Here is a tiny trained network, its code and every weight. The questions are about switching its units off for an input and a class, where a switched-off unit gives its printed mean instead of its output.

import numpy as np


def w(rows, s, z=0):
    codes = np.array(rows[::2]) - 128.0
    scale = np.full(codes.shape[1], s)
    scale[-1] = z or s
    return codes * scale


def norm(h):
    return h / np.sqrt((h * h).mean(-1, keepdims=True) + 1e-5)


def f(y):
    return y / 2 * (1 + np.tanh(0.7978845608 * (y + 0.044715 * y**3)))


def log_softmax(a):
    a = a - a.max(-1, keepdims=True)
    return a - np.log(np.exp(a).sum(-1, keepdims=True))


def net(x, mask):
    res = np.array(x, float).reshape(1, 6) / 4 @ E
    u = 0
    for l in range(2):
        y = f(norm(res) @ A[l][:, :-1].T + A[l][:, -1])
        res = res + np.where(mask[u : u + 9], y, B[l][:, -1]) @ B[l][:, :-1]
        u += 9
    return log_softmax(norm(res)[-1] @ U[:, :-1].T + U[:, -1])


A, B = {}, {}
E = w([
[90,194,126,235,181,134,71,135,46,125,132],'x0',
[136,239,70,59,160,180,85,149,128,82,211],'x1',
[123,134,165,102,169,147,113,138,120,143,117],'x2',
[117,120,117,135,146,130,109,134,153,132,132],'x3',
[174,118,173,174,168,177,139,1,177,140,189],'x4',
[130,101,123,106,127,155,109,105,95,136,126],'x5',
],0.01)
A[0] = w([
[87,41,152,154,88,45,97,203,89,171,41,168],'L0N0',
[118,85,123,78,170,144,223,118,159,93,114,167],'L0N1',
[94,169,127,204,104,129,52,207,27,130,164,78],'L0N2',
[163,201,89,118,173,155,138,17,164,121,183,4],'L0N3',
[129,117,64,58,132,109,94,223,105,45,144,131],'L0N4',
[176,42,193,219,176,102,190,28,153,169,95,78],'L0N5',
[95,131,184,248,150,113,98,122,59,151,100,50],'L0N6',
[103,71,183,103,110,73,112,93,173,114,104,82],'L0N7',
[169,136,80,138,130,124,103,139,124,184,1,59],'L0N8',
],0.0067,0.0041)
B[0] = w([
[155,103,241,155,40,207,103,101,154,113,247,254],'L0N0',
[175,99,132,49,95,112,157,157,232,116,121,171],'L0N1',
[125,242,108,167,116,167,47,64,161,196,45,199],'L0N2',
[116,94,238,150,116,88,101,198,135,74,174,179],'L0N3',
[80,92,84,46,187,107,169,105,100,119,76,206],'L0N4',
[123,225,3,84,223,119,157,106,104,107,82,229],'L0N5',
[82,108,116,167,134,141,143,179,68,30,91,194],'L0N6',
[122,183,175,48,157,113,91,102,189,136,101,160],'L0N7',
[184,130,141,155,115,118,103,97,166,31,158,145],'L0N8',
],0.0076,0.0084)
A[1] = w([
[92,143,120,238,184,145,127,94,89,183,141,66],'L1N0',
[109,139,199,222,94,195,61,174,88,105,216,5],'L1N1',
[157,111,74,47,139,142,209,81,204,186,59,60],'L1N2',
[174,57,207,80,80,134,139,145,205,118,255,152],'L1N3',
[175,168,107,98,193,132,111,122,208,131,194,165],'L1N4',
[168,242,82,93,170,131,57,82,165,164,177,185],'L1N5',
[147,113,108,196,173,99,130,116,106,154,106,54],'L1N6',
[108,118,89,34,115,110,160,188,136,156,162,87],'L1N7',
[86,147,156,139,134,91,158,109,127,197,158,56],'L1N8',
],0.0091,0.0028)
B[1] = w([
[136,89,108,61,171,110,161,125,134,96,123,189],'L1N0',
[176,87,178,149,116,77,178,79,198,220,201,207],'L1N1',
[136,129,172,201,116,107,129,90,126,164,200,207],'L1N2',
[82,204,71,116,100,187,34,192,69,140,38,250],'L1N3',
[107,90,165,158,129,117,137,126,108,128,122,191],'L1N4',
[136,91,139,126,38,150,127,153,137,134,110,212],'L1N5',
[149,147,106,95,127,91,127,149,99,104,150,142],'L1N6',
[158,105,89,122,247,68,189,105,128,73,140,180],'L1N7',
[136,106,128,120,159,114,98,119,61,145,118,118],'L1N8',
],0.013,0.012)
U = w([
[71,179,76,78,60,206,30,249,95,135,11,238],'0',
[155,97,222,187,94,132,143,70,148,194,202,8],'1',
[136,104,56,74,242,108,209,120,86,37,113,77],'2',
],0.011,0.0014)

Each question gives the input, the list of numbers given to net, and the class t.
The units are the neurons (one row each of A and B). Each row of codes is followed by its name. A weight is (code - 128) times the scale printed after its matrix; where a second scale follows, it is the last column's (A, B and U).
mask holds one flag per neuron, layer by layer. A switched-off neuron (its flag False) gives its mean, the last column of its row in B, instead of its output. The means were averaged over made-up inputs and are rounded, as every weight is.
A unit's drop is (log p(t) with every unit on - log p(t) with that unit switched off) / (log p(t) with every unit on - log p(t) with every unit switched off).
The circuit of an input: a set's keep is (log p(t) with only the set's units on - log p(t) with every unit switched off) / (log p(t) with every unit on - log p(t) with every unit switched off). Starting from the 12 units with the biggest drops (on a tie, the unit counted first), units are removed one at a time, each time the one whose removal leaves the highest keep (on an exact tie, the one counted first), for as long as the keep stays at least 0.8.
circuit, biggest first: the units of the circuit, biggest drop first
most important unit: the unit with the biggest drop
k most important neurons: the k neurons with the biggest drops, biggest first
k most important neurons of layer l: the k neurons of layer l with the biggest drops, biggest first
drop when u is switched off: that unit's drop, to one decimal
input [-3,3,-5,-6,2,-7], class 0: circuit, biggest first	L1N3
input [0,7,6,-6,0,3], class 2: circuit, biggest first	L0N0, L1N3
input [2,0,4,7,-6,-5], class 1: 2 most important neurons	L0N0, L0N5
input [2,3,-4,2,1,7], class 1: 2 most important neurons	L0N5, L0N3
input [8,0,-4,2,0,0], class 1: 2 most important neurons	L1N3, L0N5
input [3,-2,5,2,0,4], class 1: 3 most important neurons	L1N1, L0N0, L0N4
input [0,2,5,-6,-1,2], class 2: 4 most important neurons of layer 0	L0N4, L0N7, L0N0, L0N8
input [-4,-8,6,7,-1,2], class 0: 2 most important neurons	L0N0, L1N3
input [-2,1,-6,-8,8,-4], class 0: 2 most important neurons of layer 1	L1N1, L1N3
input [-4,1,3,0,-4,5], class 2: 2 most important neurons	L1N7, L0N4
input [-5,1,5,-8,3,-1], class 0: 2 most important neurons of layer 1	L1N3, L1N1
input [-7,-8,-6,-7,-2,-1], class 0: 2 most important neurons	L1N3, L0N0
input [1,-1,-3,2,7,1], class 2: 2 most important neurons	L0N5, L1N3
input [1,-7,8,6,-5,-2], class 1: most important unit	L1N1
input [1,-6,-4,-1,-6,3], class 1: 2 most important neurons	L1N1, L0N1
input [-1,5,-7,-6,-7,-8], class 2: 2 most important neurons of layer 1	L1N7, L1N3
input [-5,3,7,3,6,3], class 0: drop when L1N3 is switched off	0.4
input [-8,-7,-7,-8,-2,-2], class 0: drop when L1N3 is switched off	3.6
input [1,0,3,7,-6,-5], class 1: drop when L1N3 is switched off	0.3
input [1,-5,6,-6,-5,-4], class 1: most important neuron	L1N1
